Here is a tiny trained network, its code and every weight. The questions are about switching its units off for an input and a class, where a switched-off unit gives its printed mean instead of its output.

import numpy as np


def w(rows, s, z=0):
    codes = np.array(rows[::2]) - 128.0
    scale = np.full(codes.shape[1], s)
    scale[-1] = z or s
    return codes * scale


def f(y):
    return np.maximum(y, 0)


def log_softmax(a):
    a = a - a.max(-1, keepdims=True)
    return a - np.log(np.exp(a).sum(-1, keepdims=True))


def net(x, mask):
    res = np.array(x, float).reshape(1, 7) / 4 @ E
    y = f(res @ A[0][:, :-1].T + A[0][:, -1])
    res = res + np.where(mask, y, B[0][:, -1]) @ B[0][:, :-1]
    return log_softmax(res[-1] @ U[:, :-1].T + U[:, -1])


A, B = {}, {}
E = w([
[173,97,105,89],'x0',
[220,192,144,137],'x1',
[173,68,99,249],'x2',
[196,89,96,76],'x3',
[138,121,121,121],'x4',
[118,162,2,129],'x5',
[100,140,144,146],'x6',
],0.009)
A[0] = w([
[150,165,4,135,176],'neuron 0',
[78,220,146,205,205],'neuron 1',
[78,64,130,145,69],'neuron 2',
[81,25,120,109,106],'neuron 3',
[64,58,132,113,67],'neuron 4',
[167,144,180,134,147],'neuron 5',
[101,30,81,153,225],'neuron 6',
[77,67,139,132,71],'neuron 7',
[54,161,181,171,187],'neuron 8',
[163,93,134,184,40],'neuron 9',
[161,91,138,226,61],'neuron 10',
[109,180,185,173,218],'neuron 11',
[134,139,104,187,71],'neuron 12',
[37,208,145,72,102],'neuron 13',
[192,196,143,151,125],'neuron 14',
[146,61,191,128,96],'neuron 15',
[132,176,48,143,101],'neuron 16',
[88,96,128,108,114],'neuron 17',
[58,145,142,26,93],'neuron 18',
[141,114,127,15,255],'neuron 19',
[124,45,117,181,80],'neuron 20',
[101,56,155,108,110],'neuron 21',
[124,171,151,57,77],'neuron 22',
[50,131,126,143,93],'neuron 23',
[134,125,123,184,72],'neuron 24',
[144,75,199,123,176],'neuron 25',
],0.011,0.0036)
B[0] = w([
[31,86,159,147,250],'neuron 0',
[164,83,82,165,238],'neuron 1',
[149,151,130,77,173],'neuron 2',
[190,173,114,73,199],'neuron 3',
[142,197,66,73,188],'neuron 4',
[67,123,2,25,182],'neuron 5',
[183,109,154,146,229],'neuron 6',
[103,154,98,97,173],'neuron 7',
[171,103,69,157,226],'neuron 8',
[153,141,215,101,179],'neuron 9',
[113,189,225,123,217],'neuron 10',
[140,90,86,126,217],'neuron 11',
[132,168,139,113,173],'neuron 12',
[169,122,173,163,242],'neuron 13',
[120,180,25,75,198],'neuron 14',
[1,69,120,143,187],'neuron 15',
[71,125,145,109,198],'neuron 16',
[181,156,81,104,170],'neuron 17',
[136,183,153,217,244],'neuron 18',
[170,73,157,205,254],'neuron 19',
[152,183,199,140,191],'neuron 20',
[110,153,43,108,179],'neuron 21',
[122,133,213,150,193],'neuron 22',
[119,132,119,123,186],'neuron 23',
[152,171,162,126,168],'neuron 24',
[68,81,97,168,206],'neuron 25',
],0.0067,0.0083)
U = w([
[159,93,97,161,253],'0',
[175,171,205,169,53],'1',
[2,64,96,121,125],'2',
[154,106,85,142,193],'3',
[184,88,66,157,132],'4',
[181,69,66,170,74],'5',
[180,226,37,21,26],'6',
],0.0092,0.0045)

Each question gives the input, the list of numbers given to net, and the class t.
The units are the neurons (one row each of A and B). Each row of codes is followed by its name. A weight is (code - 128) times the scale printed after its matrix; where a second scale follows, it is the last column's (A, B and U).
mask holds one flag per neuron, in row order. A switched-off neuron (its flag False) gives its mean, the last column of its row in B, instead of its output. The means were averaged over made-up inputs and are rounded, as every weight is.
A unit's drop is (log p(t) with every unit on - log p(t) with that unit switched off) / (log p(t) with every unit on - log p(t) with every unit switched off).
The circuit of an input: a set's keep is (log p(t) with only the set's units on - log p(t) with every unit switched off) / (log p(t) with every unit on - log p(t) with every unit switched off). Starting from the 12 units with the biggest drops (on a tie, the unit counted first), units are removed one at a time, each time the one whose removal leaves the highest keep (on an exact tie, the one counted first), for as long as the keep stays at least 0.8.
circuit, biggest first: the units of the circuit, biggest drop first
most important unit: the unit with the biggest drop
top k neurons: the k neurons with the biggest drops, biggest first
input [8,-1,4,-3,-2,-8,-7], class 2: circuit, biggest first : neuron 15; neuron 25
input [-2,2,3,1,-1,8,6], class 2: circuit, biggest first : neuron 0; neuron 16
input [3,-1,6,-1,-8,8,5], class 2: circuit, biggest first : neuron 0
input [-7,8,1,2,6,0,6], class 6: circuit, biggest first : neuron 14; neuron 19
input [3,-7,8,4,-8,-1,-4], class 1: circuit, biggest first : neuron 20; neuron 10
input [-2,2,1,-8,2,0,-6], class 5: circuit, biggest first : neuron 1; neuron 8; neuron 11
input [1,6,-1,-6,1,8,2], class 2: circuit, biggest first : neuron 0; neuron 16
input [-1,0,3,0,7,-8,-1], class 2: circuit, biggest first : neuron 15; neuron 25
input [0,-8,0,-6,6,6,-3], class 6: circuit, biggest first : neuron 4; neuron 3; neuron 19
input [4,-4,-8,5,0,3,6], class 1: circuit, biggest first : neuron 18; neuron 22; neuron 13
input [-8,4,-7,-7,6,2,-6], class 4: circuit, biggest first : neuron 1; neuron 8
input [-3,-3,5,0,-3,-7,-6], class 2: top 2 neurons : neuron 15; neuron 25
input [1,-3,-6,7,-8,8,-6], class 2: top 2 neurons : neuron 0; neuron 16
input [4,2,5,0,-4,-7,3], class 2: most important unit : neuron 15
input [-2,0,7,-8,0,-7,7], class 5: top 4 neurons : neuron 8; neuron 1; neuron 11; neuron 0
input [-8,-4,-8,8,4,7,5], class 1: top 2 neurons : neuron 18; neuron 13
input [4,-5,-8,-3,1,-2,6], class 1: top 3 neurons : neuron 18; neuron 13; neuron 22
input [-4,-8,-5,-7,-5,4,0], class 6: top 2 neurons : neuron 4; neuron 19
input [-3,6,-8,-4,3,6,8], class 0: top 2 neurons : neuron 1; neuron 10
input [8,7,-4,8,4,7,6], class 4: most important unit : neuron 19
input [2,3,4,2,0,8,-1], class 2: top 2 neurons : neuron 0; neuron 16
input [-1,-3,6,8,-2,8,1], class 2: top 2 neurons : neuron 0; neuron 16
